-24 42 -25 -10 -47 16 12 -6 4 -8 14 -10 8 -1 -39 -36 -9 -33 -3 39 -24
 -24 13 7 -25 -14 35 -6 8 17 -32 6 -40 -54 20 1 -22 -53 29 1 -4 -21 -27
batu
-47 6 12 -21 -44 -30 19 1 -29 17 21 13 -50 -20 -67 15 30 -14 12 18 -19
 -1 28 -5 -38 -19 31 56 11 -32 -25 -31 -17 -29 15 -7 58 38 -46 -19 23
 -37 -43
muken
10 12 -35 46 -26 -33 -39 -26 8 33 24 16 33 -13 -17 -12 -16 15 35 47 -57
 -18 25 3 -8 -9 26 63 -13 -32 -7 -14 -38 15 5 8 -1 24 26 24 -44 -5 18
div
28 -31 11 16 -53 -16 -19 -8 -10 24 7 39 -12 -37 -24 20 -6 1 26 45 -86
 -30 56 67 -2 6 12 69 2 -10 0 -45 -20 2 25 1 5 39 -6 27 -30 -35 -4
zok
41 22 -18 -13 -48 -1 42 -15 -20 15 5 15 84 5 -47 -37 -26 -23 37 53 -94
 -6 11 22 -2 16 -6 28 -2 -15 -29 14 8 -28 4 15 -34 -35 38 16 28 -25 -20
tar
48 1 -14 7 -31 -4 -1 -1 -9 29 -8 3 37 20 -35 2 -7 25 27 61 -72 -24 55 24
 -17 -13 13 -24 -14 5 25 6 -24 -10 7 -8 -2 17 26 15 -42 -15 14
tar
-14 -43 11 12 10 4 -54 3 10 -17 -15 22 -50 -2 3 6 -17 20 9 11 19 -2 -74
 -8 10 19 -28 56 16 -7 -21 13 -36 28 27 5 59 20 -7 -18 -4 -5 -5
Kabu
31 -5 14 2 -31 14 -6 6 2 38 -15 25 23 16 -44 -23 -2 22 23 52 -49 -12 63
 26 13 6 7 28 -24 -3 19 32 -8 -15 42 13 9 -8 3 -24 -21 -17 -8
kem
12 -13 -56 2 -46 27 9 -3 -1 5 10 -37 -22 -3 -12 22 -18 -17 15 89 13 -19
 33 29 -14 -20 37 16 -2 1 4 27 4 -19 13 -25 -31 -8 15 -14 -24 18 -34
kem
-30 -15 -21 -21 -27 6 -20 35 -28 -26 7 -17 -34 -9 -18 8 34 -38 -40 -15 7
 -6 27 24 -13 -50 20 -4 13 34 -14 -27 8 -33 34 -32 9 -13 -12 -28 -21 -3
 -32
tabeg
5 21 7 20 -52 -14 -19 4 13 47 27 -3 -2 -24 -21 27 -4 19 48 52 -63 -34 30
 26 -11 9 -10 65 0 -11 -26 -38 -31 1 4 12 10 58 18 51 -34 -1 -30
zok
22 32 11 -5 -42 -2 -17 21 8 29 2 -20 21 -8 -14 -19 -15 4 31 24 -62 -9 19
 27 -4 31 -20 83 -29 -5 -38 -41 12 0 2 -6 -37 -1 2 29 26 23 -31
zok
5 30 -31 16 -37 -1 11 1 14 20 -3 -15 39 11 -30 -41 3 -6 21 21 -68 -18 24
 -19 -23 -6 33 90 -19 -19 6 -29 11 0 20 -3 -4 15 17 19 -15 0 41
tabeg
-19 15 -15 2 11 -5 12 76 -13 37 11 -63 -13 46 -64 -8 40 33 48 94 22 -16
 -15 -2 10 -50 26 31 6 30 31 33 81 -30 41 -38 -10 51 -6 -63 -30 -13 -46
kem
-99 23 -29 44 -21 -70 48 37 10 29 30 -39 -6 30 -41 42 28 18 14 19 -34 17
 -13 -30 -52 -7 45 60 -23 -9 -62 -51 20 10 -27 -46 -8 64 10 12 -31 1 -38
tabeg
18 -3 -13 40 -40 -29 14 -24 7 68 6 24 45 -1 -9 28 12 23 41 38 -89 -12 59
 36 -15 -7 11 11 -29 -12 -1 15 -23 -8 7 -12 -19 28 7 20 -1 -11 -3
muken
18 -23 -36 -55 35 44 41 73 -41 -30 6 -64 9 63 -54 -10 11 32 -10 5 -26 10
 41 10 32 -26 -14 80 -4 5 -53 87 28 41 59 -8 14 -21 9 -59 -53 4 -91
kem
7 -15 -8 -12 -38 -11 25 -13 11 11 2 18 16 -6 -8 -10 -5 18 9 9 -56 -5 43
 23 15 14 2 47 -22 -34 -34 1 -8 6 11 16 -21 15 -21 15 -10 -13 -24
zok
6 -25 -53 -10 -38 42 -6 15 13 -94 20 14 -28 15 34 -20 27 -23 0 -26 10 -6
 -17 -8 -1 -25 -2 -26 -4 18 30 -13 -38 4 60 -18 17 -69 -51 -10 -15 -27
 -35
batu
-33 -23 -25 -35 -32 13 2 27 -29 24 26 4 17 -1 -21 -24 -10 -31 2 -18 -49
 7 76 77 40 -29 36 35 25 6 -35 8 -5 5 31 14 -30 -3 -7 -48 -40 -26 -68
dima
-36 9 -5 19 5 -32 57 -7 36 36 1 28 5 -6 22 50 -4 23 5 28 11 23 18 7 -1 0
 21 -13 18 -7 -13 114 30 -3 -11 13 -9 8 10 5 -8 14 6
zok
47 -14 -16 -13 -61 16 15 0 7 -9 -26 0 -69 3 -14 -28 -3 -4 18 75 -70 -12
 40 43 6 -7 14 19 14 30 14 47 -28 -10 40 1 -34 0 -29 4 -18 -19 18
tar
10 -27 -32 -52 -20 60 -38 10 -31 -1 29 6 -10 -19 -18 -11 -24 -26 28 26
 -12 -24 13 52 19 -10 -7 -13 25 -13 36 -19 19 -25 6 5 -13 -12 -3 -38 -10
 -6 -36
muken
-14 11 14 31 24 -27 34 -4 19 -1 -1 54 23 -7 -10 18 22 -13 -10 -26 -6 22
 40 2 -13 8 29 -12 3 14 6 15 -12 2 -10 -7 19 -17 9 27 23 -2 31
div
26 12 -6 6 -53 4 12 24 15 65 -2 13 5 13 -24 29 3 35 33 77 -97 -14 30 52
 23 -2 -3 74 -14 1 10 -8 19 -9 5 -13 -55 29 -19 14 -27 9 -16
zok
-43 -19 51 -22 -49 -27 1 4 -10 -10 -3 47 -23 -5 -42 20 30 -28 -16 -14
 -33 7 -15 16 -6 8 7 19 33 0 29 -46 -8 -14 3 -8 19 35 -37 3 33 -21 12
div
-6 35 -71 15 96 -13 25 39 7 -29 -17 -108 21 31 2 -5 62 8 3 39 31 5 -10
 -63 -5 -10 9 93 -8 78 -38 39 66 -3 11 -71 -14 -21 11 12 25 59 -51
zok
29 -12 -19 22 -36 -1 -9 -14 0 -17 -1 -26 18 -17 1 -1 -3 -8 -10 28 -41
 -22 14 20 -16 5 -7 85 -18 -5 -16 -10 -4 27 36 10 1 0 -33 21 -24 13 8
Kabu
24 -1 -17 8 -60 -7 12 -35 5 49 -4 15 56 18 -6 19 -28 10 22 50 -78 -33 -2
 24 3 23 -2 58 -6 3 8 21 -7 -5 19 -1 -24 11 -9 27 -40 7 -11
div
-18 16 -14 14 -44 6 -42 23 20 31 14 -24 -37 4 -8 5 -11 12 37 66 13 1 -31
 35 19 -22 3 30 22 28 18 18 6 -17 23 -27 -10 20 11 -34 -7 0 -36
Kabu
-57 -24 -52 8 -22 -15 21 46 -2 -32 34 -13 30 32 -12 16 64 -2 -31 -34 -35
 32 -21 -6 8 -40 19 83 17 -33 11 -76 0 61 -25 -18 -35 17 -26 13 29 39
 -17
div
-51 -18 -51 16 73 -45 -1 58 -8 -28 -1 -20 22 33 -20 -1 79 29 3 47 -12 20
 9 -6 40 -37 19 34 27 7 -38 21 11 34 -8 -25 30 49 -1 -5 -3 26 -49
dima
38 -24 -3 -13 -28 18 15 19 -16 42 22 21 54 24 -20 -5 -22 15 44 -16 -77
 -23 35 10 16 -6 -15 59 -10 -28 24 -43 -1 13 31 22 -23 -6 -6 -1 -5 5 -5
tar
19 -25 15 0 -35 9 19 -16 7 40 8 -8 47 11 -16 22 -52 9 29 34 -62 -9 19 50
 16 22 9 109 -13 1 -6 -19 27 19 24 -19 1 41 7 20 -4 14 4
Kabu
6 -3 -21 48 -31 10 -7 -33 55 34 -1 10 30 14 -8 10 5 51 12 47 -69 -26 7
 14 -6 -24 8 76 20 32 61 8 -48 0 51 -9 -6 21 20 13 -54 -15 45
Kabu
-1 -56 -57 -47 3 89 12 -14 20 -18 -4 6 -31 -13 17 28 1 33 20 -16 -13 -2
 1 46 43 -23 -18 -28 24 5 48 -1 -48 1 17 -8 -53 -11 -23 -53 1 -35 -13
muken
-51 27 7 -44 -18 14 9 22 -17 -9 25 23 -25 -12 -51 20 17 -37 -4 3 2 -19
 -67 -32 8 -29 -13 23 63 -21 0 -22 26 -65 10 14 24 5 4 -13 0 -7 1
tabeg
41 -7 -16 6 -51 7 -6 -48 33 16 -10 3 37 22 0 -12 -19 34 32 31 -65 -37 -6
 -4 2 14 -13 44 -4 -12 54 5 -36 5 29 -6 -31 25 11 27 -20 -8 40
div
42 34 -14 -1 -38 -13 19 -38 -8 40 28 15 58 3 -18 -29 9 -44 43 24 -28 -13
 -3 -6 23 -10 6 21 9 -16 -11 -35 -2 -31 -13 -6 15 19 11 45 17 -18 -19
dima
10 -30 -5 -27 -64 28 -6 -25 13 -24 19 -6 -50 -17 19 -18 -27 -7 9 12 -25
 -34 27 57 11 -22 25 23 29 39 31 -23 -42 -13 66 -12 -4 -12 -33 17 -39
 -25 -7
batu
51 -4 -13 19 -41 10 -32 -36 8 26 19 -2 10 -2 -10 -8 -23 19 10 17 -32 -27
 62 19 6 2 -9 36 -18 -11 20 -7 -39 5 28 7 5 -1 19 8 -53 -8 -14
Kabu
-19 64 20 -42 -47 -12 9 22 -23 43 0 9 -17 9 -74 -13 15 -26 17 44 -35 -6
 -65 -8 -7 -26 -3 53 57 -24 -18 15 4 -49 2 12 14 20 -12 -22 10 -26 -14
dima
33 -1 -6 17 -46 30 26 -15 11 3 9 13 49 12 -45 -30 2 -26 10 41 -58 -13 61
 5 -8 -2 40 78 -23 -5 12 -32 -16 -5 31 3 6 -7 22 29 4 -9 35
kem
-4 -39 -15 11 -12 -20 43 5 -29 36 0 30 71 13 -46 -21 18 -1 5 -9 -61 22
 69 49 2 -4 31 42 -48 -2 -50 -53 -1 26 -5 -6 65 27 -7 3 -8 -41 -25
tabeg
8 20 -18 39 -13 -3 19 -25 8 30 19 -19 39 7 -4 24 -9 -4 26 56 -29 -19 -1
 -34 15 30 20 99 -9 -12 -19 -39 32 20 -13 -6 -30 35 6 38 -7 18 -19
dima
-35 -39 12 -22 -14 -9 -34 8 -20 6 9 -2 -49 -30 -15 40 0 3 3 6 -31 -2 -61
 40 30 -21 -46 86 62 3 2 -10 -19 1 32 29 7 6 -55 -36 -26 -3 8
Kabu
-51 -22 17 -40 -14 -21 -26 47 -53 -23 7 -9 -37 -20 -46 43 4 0 27 19 -60
 -21 -1 33 15 16 -23 50 44 -23 -16 10 11 1 32 23 19 27 -44 -35 -16 -16
 -38
muken
11 -30 -6 -25 2 -3 40 -5 -3 -4 33 9 72 9 -14 -20 -5 -4 18 -32 -79 13 66
 35 34 -31 23 76 -13 -22 -23 -34 20 26 38 -6 -16 27 -17 5 -15 -19 23
dima
-40 0 28 -46 -44 10 -7 1 -22 -39 -1 -4 -53 -6 -51 16 45 -50 -21 14 17 16
 -29 -47 16 1 -4 39 20 -6 -5 -36 -20 -30 3 17 56 5 -63 -9 23 -4 -7
kem
36 -38 14 -1 -40 28 19 -17 -3 20 -14 -15 28 17 -19 8 -6 10 5 49 -60 -17
 60 60 18 29 -26 -3 -13 47 12 0 13 1 10 -8 -14 24 37 11 -13 -13 9
tabeg
-5 5 -66 -25 -39 8 -12 -31 3 -10 18 -15 -38 -31 -4 -13 -6 -24 23 51 -9
 -20 10 5 -25 -13 -6 26 14 -7 10 -13 -5 -49 8 -13 5 -25 -9 -9 -27 13 -27
tabeg
15 25 -73 -24 -39 51 17 -2 18 -31 41 14 23 12 -28 -41 17 -52 22 5 -24
 -11 25 13 -38 -29 26 -26 6 19 61 -29 -9 -45 10 -42 -10 -31 22 3 -26 -21
 -35
div
24 32 -6 33 -67 -26 -36 -18 -12 32 24 5 0 -17 -24 29 -7 8 28 52 -81 -7
 61 5 -4 6 21 64 -20 -42 -1 -19 -15 7 0 -12 -12 17 14 24 -7 -3 -11
muken
9 -21 1 1 -11 -14 -5 -52 17 31 -5 12 8 -21 2 8 -19 17 21 32 -74 -8 65 29
 3 23 16 66 7 -3 5 -7 -23 15 7 -4 -5 42 2 19 -32 -3 5
dima
49 -9 -58 -25 -13 65 20 -25 16 -47 19 -25 5 -15 42 19 -27 -19 -7 26 19
 -16 2 39 18 -16 11 -39 10 47 48 21 28 -21 28 -29 -41 -54 -24 13 -82 2
 -19
kem
33 -35 -31 -18 -36 45 -21 15 -7 -24 27 6 -18 -10 -11 -12 -36 -30 1 6 -15
 -33 26 84 -8 -27 -7 18 20 18 26 -24 -7 -29 53 -27 -36 -55 11 -27 -23 -3
 -19
Kabu
5 2 1 10 -66 -8 33 -30 -10 31 40 -5 51 0 -50 -12 -24 -10 9 63 -52 -26 67
 32 -23 -10 16 64 -5 -22 -57 -2 -13 -7 29 19 -11 20 39 7 -14 -27 -23
dima
40 38 -20 9 -38 8 34 -38 20 -8 27 -6 67 -4 -26 -16 -17 -24 16 83 -57 -12
 44 29 -50 -10 15 9 -12 16 -25 26 14 -28 18 -28 -5 1 55 35 -24 -20 4
dima
12 -5 -18 -24 -42 15 -3 -16 14 -16 -3 -10 -57 -27 10 28 -30 4 10 70 -34
 -18 48 42 -3 -16 22 13 42 41 20 46 -18 -29 44 -19 -18 -8 -6 9 -33 13
 -10
tar
13 31 -6 0 52 -16 55 21 -4 36 1 50 40 18 10 17 1 -27 6 -13 20 16 -22 -19
 6 -6 -4 -8 18 -26 -32 84 51 -14 -18 13 13 -45 -6 6 20 44 3
dima
-9 48 2 22 50 -22 35 37 -19 -18 -3 -70 -45 -11 -91 21 74 -13 8 51 -60 -7
 91 -27 -59 3 25 19 -33 37 -27 -24 8 -15 -18 -28 -16 19 17 4 -9 -19 -2
batu
6 4 1 7 -1 -49 58 4 7 42 -16 48 35 7 8 24 -15 18 14 15 -26 12 43 16 -14
 -22 46 -42 13 -23 17 109 38 -13 12 2 -1 -2 0 1 -5 10 25
tar
47 -15 2 10 -39 -11 -22 -29 -4 20 -2 -8 41 -13 17 14 -25 20 26 7 -108
 -12 20 25 7 5 -11 37 -35 -35 -7 -6 -29 44 10 22 -26 13 -6 30 -39 -7 52
batu
-30 15 32 -22 -42 7 17 -7 -30 -27 33 16 -29 -6 -57 29 20 -21 -49 -16 5
 39 29 -2 -13 -21 18 12 13 0 -21 -32 -32 -4 -6 3 63 -22 -24 -8 14 -45 2
muken
-9 -15 17 -27 5 -1 -10 -13 -12 -15 -24 6 -39 -16 -16 1 9 -14 -1 -19 -40
 4 -9 -11 -1 16 -4 19 37 38 13 -20 -45 -6 8 10 21 -5 -26 6 -7 -23 18
tar
18 -15 12 8 -49 9 21 -50 18 46 3 13 6 2 -20 -16 -17 10 -17 6 -50 -2 42
 32 0 -1 8 68 -1 16 -9 -7 -57 11 15 14 -32 -3 9 18 2 -9 34
div
52 -15 21 -43 -47 13 38 -52 -7 23 -1 -4 5 -1 -29 10 -33 -16 9 36 -65 -23
 66 38 -3 12 -3 25 -9 -11 -12 3 -1 -23 15 -9 -29 29 -1 11 -16 -16 17
dima
-6 8 30 7 -31 -1 1 -14 -1 1 -11 -28 -52 -14 -25 46 37 12 -8 36 -17 -8
 -23 -10 15 -2 -23 25 21 47 -4 -20 4 -22 16 -21 0 47 0 5 -5 -35 1
tabeg
-27 16 21 -21 -3 -5 29 33 -26 -28 25 28 -5 -18 -46 66 14 -36 21 -20 -26
 -3 -18 1 -3 1 1 5 37 -40 11 -53 28 -34 -15 -26 -13 -3 5 9 70 -8 4
muken
24 -25 -1 -14 -21 33 52 4 8 38 -8 25 47 16 -18 -9 -31 8 32 35 -66 -26 11
 16 22 13 3 28 -21 -18 -36 13 18 -11 22 19 -61 21 11 6 20 3 -12
tar
26 4 -5 14 -30 -17 -19 20 -3 20 21 -26 -28 10 -53 -9 -18 11 32 43 -52
 -27 30 29 -26 -5 -8 57 -19 -31 -25 -27 -29 6 9 -9 -2 33 20 12 -34 4 3
Kabu
-5 -11 -14 33 -26 -34 -20 -34 14 21 26 16 20 -21 -21 39 -52 13 26 57 -58
 -9 10 24 -19 -1 17 70 -11 -43 -21 -14 -9 -10 5 -24 -22 19 45 9 -21 6 18
Kabu
13 -39 -25 -17 -54 54 33 -39 18 26 -4 1 71 24 5 -4 -20 12 24 27 -62 -2
 45 42 25 26 2 27 -6 9 33 12 -8 31 14 15 -25 25 1 -19 -26 -33 -17
dima
0 -4 9 -46 -37 13 18 -33 10 -23 -1 12 -59 6 -43 -17 21 1 -8 22 -18 -3
 -34 2 -2 -6 -23 13 49 20 35 5 -49 -25 12 2 26 13 -29 2 -14 -41 16
div
-19 31 27 -11 -48 -24 0 12 -12 4 -1 -25 -54 -12 -33 29 20 -23 13 44 -36
 2 -39 -24 -18 12 -30 68 28 -2 3 3 50 -27 5 -8 -2 19 -10 -3 23 11 15
tabeg
28 -44 -9 -4 -16 30 41 -9 37 16 -3 25 35 29 0 -10 -11 40 37 27 -49 -20 8
 40 3 23 -46 -6 -9 5 1 33 -23 4 17 11 -24 9 31 13 -2 -17 -2
zok
27 13 -1 29 -39 16 -9 -28 30 25 -5 -21 34 -16 3 20 -3 31 -2 48 -11 -19
 -35 31 -13 -27 -3 23 0 37 -9 -42 -57 -12 18 -20 -17 -6 16 44 -6 -4 20
kem
18 -16 3 6 -50 -29 -15 -14 4 26 19 10 -3 4 -36 -20 -21 12 15 24 -71 -23
 66 26 -45 6 10 51 -33 -50 -14 -34 -41 17 3 -2 -11 38 14 27 -20 16 18
div
